Below is a small trained network, with its code and all its weights. Each question gives an input and a class and asks what happens when units are switched off, that is, made to give their printed mean instead of their output.

import numpy as np


def w(rows, s, z=0):
    codes = np.array(rows[::2]) - 128.0
    scale = np.full(codes.shape[1], s)
    scale[-1] = z or s
    return codes * scale


def f(y):
    return np.maximum(y, 0)


def log_softmax(a):
    a = a - a.max(-1, keepdims=True)
    return a - np.log(np.exp(a).sum(-1, keepdims=True))


def net(x, mask):
    res = np.array(x, float).reshape(1, 7) / 4 @ E
    y = f(res @ A[0][:, :-1].T + A[0][:, -1])
    res = res + np.where(mask, y, B[0][:, -1]) @ B[0][:, :-1]
    return log_softmax(res[-1] @ U[:, :-1].T + U[:, -1])


A, B = {}, {}
E = w([
[128,128,128,128,128],'x0',
[127,127,129,129,128],'x1',
[109,144,139,180,254],'x2',
[50,142,106,190,91],'x3',
[50,110,233,71,146],'x4',
[167,246,156,149,92],'x5',
[79,191,57,50,171],'x6',
],0.0069)
A[0] = w([
[166,101,194,218,86,82],'N0',
[131,137,116,135,124,110],'N1',
[101,65,95,117,148,75],'N2',
[97,122,168,105,118,98],'N3',
[74,139,74,100,107,124],'N4',
[162,122,140,100,143,98],'N5',
[139,237,182,116,84,73],'N6',
[186,94,196,146,114,91],'N7',
[181,107,108,93,141,124],'N8',
[128,144,133,72,59,86],'N9',
[156,69,160,181,143,104],'N10',
[87,129,149,104,119,86],'N11',
[124,108,161,165,116,80],'N12',
[164,83,162,175,97,79],'N13',
[71,149,107,155,112,72],'N14',
[8,146,100,220,54,105],'N15',
[134,95,118,107,132,126],'N16',
[139,201,186,148,112,72],'N17',
[125,146,141,186,200,96],'N18',
[142,148,93,52,159,99],'N19',
[128,133,130,150,167,208],'N20',
[158,139,90,136,159,95],'N21',
[116,116,193,68,135,95],'N22',
[114,41,113,125,133,80],'N23',
[155,118,94,158,107,99],'N24',
[121,31,70,74,106,114],'N25',
[100,137,217,90,123,82],'N26',
[137,99,109,90,37,135],'N27',
[171,129,82,149,139,68],'N28',
[210,111,11,151,107,69],'N29',
[109,166,91,64,139,88],'N30',
[157,137,138,128,143,87],'N31',
[129,81,125,114,115,85],'N32',
[241,114,160,48,162,92],'N33',
[89,170,64,73,149,72],'N34',
[118,154,118,118,159,131],'N35',
[120,144,130,115,80,114],'N36',
[198,143,159,109,159,127],'N37',
[170,181,128,128,110,117],'N38',
[122,124,128,143,113,254],'N39',
[73,129,200,89,106,78],'N40',
[153,104,111,79,49,65],'N41',
[93,54,101,128,147,86],'N42',
[141,126,152,155,198,69],'N43',
[107,102,127,82,66,108],'N44',
[174,108,133,105,130,78],'N45',
[182,115,128,78,117,134],'N46',
],0.013,0.01)
B[0] = w([
[103,171,105,107,81,173],'N0',
[130,133,129,139,130,132],'N1',
[168,149,98,156,131,157],'N2',
[107,131,135,163,126,156],'N3',
[134,137,157,101,85,190],'N4',
[126,103,111,125,133,140],'N5',
[213,149,101,171,119,192],'N6',
[126,161,129,103,78,160],'N7',
[134,88,134,128,124,160],'N8',
[104,152,124,97,179,175],'N9',
[116,161,128,88,98,164],'N10',
[126,130,149,153,122,150],'N11',
[125,136,113,116,107,139],'N12',
[118,150,121,120,80,153],'N13',
[125,106,87,130,123,148],'N14',
[122,10,76,109,123,215],'N15',
[152,126,127,132,133,150],'N16',
[177,141,95,160,139,163],'N17',
[85,164,87,106,202,172],'N18',
[133,141,135,98,71,178],'N19',
[128,141,175,95,160,211],'N20',
[109,126,145,140,149,148],'N21',
[92,116,151,177,131,174],'N22',
[179,145,104,156,117,161],'N23',
[107,125,157,156,140,149],'N24',
[194,140,120,147,132,198],'N25',
[101,123,157,188,135,176],'N26',
[103,146,132,83,187,203],'N27',
[104,133,150,165,127,145],'N28',
[74,145,172,220,121,190],'N29',
[113,151,126,109,74,178],'N30',
[126,126,108,132,134,131],'N31',
[135,139,114,134,126,140],'N32',
[121,44,85,117,105,183],'N33',
[95,170,107,117,75,184],'N34',
[125,141,142,104,120,162],'N35',
[117,133,140,112,158,159],'N36',
[144,76,119,110,129,168],'N37',
[184,137,125,146,136,167],'N38',
[177,109,254,93,107,255],'N39',
[99,133,153,186,115,179],'N40',
[91,163,92,95,206,168],'N41',
[176,149,94,160,133,167],'N42',
[88,135,112,93,190,152],'N43',
[98,153,132,103,170,178],'N44',
[113,114,114,116,129,136],'N45',
[125,83,127,114,126,170],'N46',
],0.038,0.0097)
U = w([
[102,241,116,105,34,65],'0',
[77,173,172,254,141,79],'1',
[102,221,89,108,235,205],'2',
[251,210,85,196,150,40],'3',
[115,59,69,140,112,136],'4',
[159,179,189,124,125,253],'5',
],0.0065,0.0048)

Each question gives the input, the list of numbers given to net, and the class t.
The units are the neurons (one row each of A and B). Each row of codes is followed by its name. A weight is (code - 128) times the scale printed after its matrix; where a second scale follows, it is the last column's (A, B and U).
mask holds one flag per neuron, in row order. A switched-off neuron (its flag False) gives its mean, the last column of its row in B, instead of its output. The means were averaged over made-up inputs and are rounded, as every weight is.
A unit's drop is (log p(t) with every unit on - log p(t) with that unit switched off) / (log p(t) with every unit on - log p(t) with every unit switched off).
The circuit of an input: a set's keep is (log p(t) with only the set's units on - log p(t) with every unit switched off) / (log p(t) with every unit on - log p(t) with every unit switched off). Starting from the 12 units with the biggest drops (on a tie, the unit counted first), units are removed one at a time, each time the one whose removal leaves the highest keep (on an exact tie, the one counted first), for as long as the keep stays at least 0.8.
circuit, biggest first: the units of the circuit, biggest drop first
top k neurons: the k neurons with the biggest drops, biggest first
drop of u: that unit's drop, to one decimal
input [8,8,8,0,6,8,7], class 2: circuit, biggest first -> N18
input [3,3,-7,-2,7,0,0], class 1: top 2 neurons -> N40, N26
input [-6,1,7,5,-5,-8,-2], class 3: top 2 neurons -> N42, N23
input [-3,5,3,-6,1,-4,3], class 4: top 2 neurons -> N33, N39
input [8,-5,6,4,-3,4,-6], class 0: top 2 neurons -> N0, N27
input [-2,-6,-7,0,7,7,5], class 1: top 3 neurons -> N40, N26, N22
input [8,-2,8,-8,2,5,1], class 2: top 4 neurons -> N18, N15, N43, N20
input [2,-7,2,-8,1,-3,-7], class 4: top 2 neurons -> N33, N37
input [-2,-5,1,-3,-4,-7,-8], class 0: top 2 neurons -> N10, N0
input [-1,0,7,-7,-8,4,-4], class 1: top 3 neurons -> N29, N15, N28
input [-6,-2,-8,-7,-5,2,-5], class 2: top 4 neurons -> N41, N27, N15, N9
input [-6,-4,-7,3,5,-6,1], class 2: top 3 neurons -> N27, N44, N41
input [-8,0,-1,-1,6,-3,-5], class 1: top 3 neurons -> N26, N22, N40
input [3,0,-5,-8,-6,-4,7], class 4: circuit, biggest first -> N33
input [-2,-2,2,-5,0,-5,-1], class 3: circuit, biggest first -> N25, N23, N42
input [8,3,-2,-1,-2,6,-7], class 0: drop of N7 -> 0.1
input [5,4,2,-3,-1,-5,-2], class 3: drop of N27 -> 0.1
input [6,4,-1,-3,-7,-6,-8], class 0: drop of N40 -> 0.0
